Here is a tiny trained network, its code and every weight. The questions are about switching its units off for an input and a class, where a switched-off unit gives its printed mean instead of its output.

import numpy as np


def w(rows, s, z=0):
    codes = np.array(rows[::2]) - 128.0
    scale = np.full(codes.shape[1], s)
    scale[-1] = z or s
    return codes * scale


def norm(h):
    return h / np.sqrt((h * h).mean(-1, keepdims=True) + 1e-5)


def f(y):
    return np.maximum(y, 0)


def log_softmax(a):
    a = a - a.max(-1, keepdims=True)
    return a - np.log(np.exp(a).sum(-1, keepdims=True))


def net(x, mask):
    res = np.array(x, float).reshape(1, 7) / 4 @ E
    u = 0
    for l in range(4):
        y = f(norm(res) @ A[l][:, :-1].T + A[l][:, -1])
        res = res + np.where(mask[u : u + 8], y, B[l][:, -1]) @ B[l][:, :-1]
        u += 8
    return log_softmax(norm(res)[-1] @ U[:, :-1].T + U[:, -1])


A, B = {}, {}
E = w([
[198,48,91,122,99,254,108],'x0',
[50,136,74,124,219,93,137],'x1',
[244,126,78,71,86,104,231],'x2',
[74,25,227,79,101,153,175],'x3',
[61,53,184,80,43,115,96],'x4',
[37,48,142,179,152,136,164],'x5',
[203,35,168,154,207,66,92],'x6',
],0.005)
A[0] = w([
[99,106,134,121,187,17,89,167],'0.n1',
[111,117,125,77,75,132,29,37],'0.n2',
[75,187,143,99,100,224,90,3],'0.n3',
[176,117,194,152,97,116,112,106],'0.n4',
[70,183,200,222,4,63,83,21],'0.n5',
[113,71,106,130,115,39,3,249],'0.n6',
[75,77,85,130,146,227,138,226],'0.n7',
[120,57,120,140,89,137,39,28],'0.n8',
],0.0066,0.0015)
B[0] = w([
[176,85,194,144,131,114,81,232],'0.n1',
[254,209,201,225,153,167,166,190],'0.n2',
[96,141,133,181,32,56,129,212],'0.n3',
[165,43,95,122,35,95,155,184],'0.n4',
[56,112,86,184,127,152,127,227],'0.n5',
[139,139,114,150,158,7,83,237],'0.n6',
[87,28,174,200,189,148,134,253],'0.n7',
[95,128,143,200,177,229,158,191],'0.n8',
],0.0049,0.0038)
A[1] = w([
[166,154,85,136,55,68,109,3],'1.n1',
[227,123,159,119,247,104,103,154],'1.n2',
[172,116,184,5,98,150,139,24],'1.n3',
[111,123,184,108,98,128,228,137],'1.n4',
[135,156,48,193,110,114,135,186],'1.n5',
[133,106,195,168,113,96,180,68],'1.n6',
[142,188,58,121,214,93,240,139],'1.n7',
[2,175,159,115,197,122,82,164],'1.n8',
],0.0059,0.0021)
B[1] = w([
[85,89,154,173,129,89,134,174],'1.n1',
[117,178,103,151,131,96,196,255],'1.n2',
[135,142,55,50,93,165,54,165],'1.n3',
[202,129,74,102,171,105,136,193],'1.n4',
[135,146,147,121,130,179,224,229],'1.n5',
[125,153,116,121,76,138,144,186],'1.n6',
[145,183,168,141,60,178,152,226],'1.n7',
[140,119,118,136,1,99,90,244],'1.n8',
],0.009,0.0038)
A[2] = w([
[1,138,170,103,137,104,104,108],'2.n1',
[116,146,155,119,67,206,92,65],'2.n2',
[105,72,81,204,209,162,162,96],'2.n3',
[181,141,157,47,145,225,91,38],'2.n4',
[124,68,168,114,185,149,37,28],'2.n5',
[193,111,150,109,171,110,126,29],'2.n6',
[249,204,190,108,156,193,162,144],'2.n7',
[39,102,86,117,140,170,149,7],'2.n8',
],0.0072,0.0017)
B[2] = w([
[102,74,114,213,91,155,1,186],'2.n1',
[87,105,137,161,140,63,117,192],'2.n2',
[159,106,201,77,129,133,93,207],'2.n3',
[121,104,81,91,78,56,127,161],'2.n4',
[46,175,130,130,141,154,204,155],'2.n5',
[138,156,47,118,119,142,202,151],'2.n6',
[115,170,160,141,82,135,165,254],'2.n7',
[137,142,154,85,159,181,125,159],'2.n8',
],0.0097,0.0049)
A[3] = w([
[54,144,104,101,107,140,142,196],'3.n1',
[203,205,121,136,255,78,124,169],'3.n2',
[158,82,88,183,102,105,248,172],'3.n3',
[203,93,177,72,78,67,205,230],'3.n4',
[109,119,106,138,173,211,131,133],'3.n5',
[55,219,48,159,184,175,234,99],'3.n6',
[91,151,94,70,73,97,120,92],'3.n7',
[40,103,69,143,117,117,39,5],'3.n8',
],0.0076,0.0018)
B[3] = w([
[189,155,181,81,154,130,174,170],'3.n1',
[68,133,52,90,204,129,163,174],'3.n2',
[113,196,140,158,112,143,109,246],'3.n3',
[71,136,116,137,202,97,34,254],'3.n4',
[179,40,114,61,176,92,240,150],'3.n5',
[192,179,147,80,25,159,173,204],'3.n6',
[237,74,127,124,138,204,64,167],'3.n7',
[128,63,183,190,1,106,120,185],'3.n8',
],0.0066,0.0065)
U = w([
[109,132,88,135,245,54,124,138],'0',
[148,46,174,89,178,223,180,132],'1',
[45,58,171,221,54,95,60,146],'2',
[173,250,115,144,86,148,191,142],'3',
[204,93,66,24,82,117,54,117],'4',
[47,131,53,103,155,188,115,6],'5',
],0.014,0.019)

Each question gives the input, the list of numbers given to net, and the class t.
The units are the neurons (one row each of A and B). Each row of codes is followed by its name. A weight is (code - 128) times the scale printed after its matrix; where a second scale follows, it is the last column's (A, B and U).
mask holds one flag per neuron, layer by layer. A switched-off neuron (its flag False) gives its mean, the last column of its row in B, instead of its output. The means were averaged over made-up inputs and are rounded, as every weight is.
A unit's drop is (log p(t) with every unit on - log p(t) with that unit switched off) / (log p(t) with every unit on - log p(t) with every unit switched off).
The circuit of an input: a set's keep is (log p(t) with only the set's units on - log p(t) with every unit switched off) / (log p(t) with every unit on - log p(t) with every unit switched off). Starting from the 12 units with the biggest drops (on a tie, the unit counted first), units are removed one at a time, each time the one whose removal leaves the highest keep (on an exact tie, the one counted first), for as long as the keep stays at least 0.8.
units of the circuit, in order: the units of the circuit, biggest drop first
most important unit: the unit with the biggest drop
top k neurons: the k neurons with the biggest drops, biggest first
k most important neurons of layer l: the k neurons of layer l with the biggest drops, biggest first
drop when u is switched off: that unit's drop, to one decimal
input [3,-1,-4,-6,-7,5,6], class 0: units of the circuit, in order	3.n2
input [5,3,-5,-6,-6,4,1], class 1: units of the circuit, in order	2.n3, 1.n5, 3.n5
input [7,-2,-3,-5,0,0,-4], class 1: units of the circuit, in order	0.n7, 1.n8, 3.n5
input [-4,-4,3,8,5,2,-4], class 4: units of the circuit, in order	1.n4, 1.n3, 3.n7, 2.n7
input [1,-4,6,-6,5,-8,8], class 0: units of the circuit, in order	3.n4, 3.n6, 1.n8, 1.n2
input [5,-3,4,1,1,5,-7], class 1: units of the circuit, in order	0.n7, 1.n8, 2.n8, 3.n5
input [2,-6,1,2,-3,-7,3], class 4: units of the circuit, in order	1.n3, 2.n4, 3.n4
input [-3,-2,6,0,6,8,-7], class 3: top 2 neurons	1.n4, 2.n3
input [7,1,-7,-8,3,5,8], class 0: top 2 neurons	2.n1, 0.n6
input [3,-4,0,6,-2,-3,-6], class 4: top 2 neurons	1.n3, 1.n4
input [-7,-4,-1,-2,2,3,8], class 0: 4 most important neurons of layer 0	0.n1, 0.n6, 0.n3, 0.n7
input [8,-4,-2,1,-7,2,-5], class 1: top 2 neurons	0.n7, 1.n8
input [-5,-8,4,6,-2,8,7], class 0: 2 most important neurons of layer 3	3.n4, 3.n8
input [2,-1,2,7,-4,-5,-8], class 4: 2 most important neurons of layer 1	1.n3, 1.n2
input [5,8,6,-3,6,-6,2], class 3: most important unit	1.n2
input [-8,-8,8,8,2,4,-5], class 4: 2 most important neurons of layer 1	1.n4, 1.n3
input [1,1,1,-6,5,-3,3], class 0: 2 most important neurons of layer 0	0.n6, 0.n1
input [-1,0,-2,5,-6,5,8], class 0: drop when 1.n7 is switched off	0.0
input [5,-4,-7,4,-4,7,3], class 1: drop when 3.n5 is switched off	0.2
input [3,-7,8,-3,7,4,7], class 4: drop when 1.n3 is switched off	0.4
input [-1,-5,8,7,6,6,-1], class 4: drop when 1.n4 is switched off	0.2
input [-6,-6,6,6,6,-8,-6], class 4: top neuron	1.n3
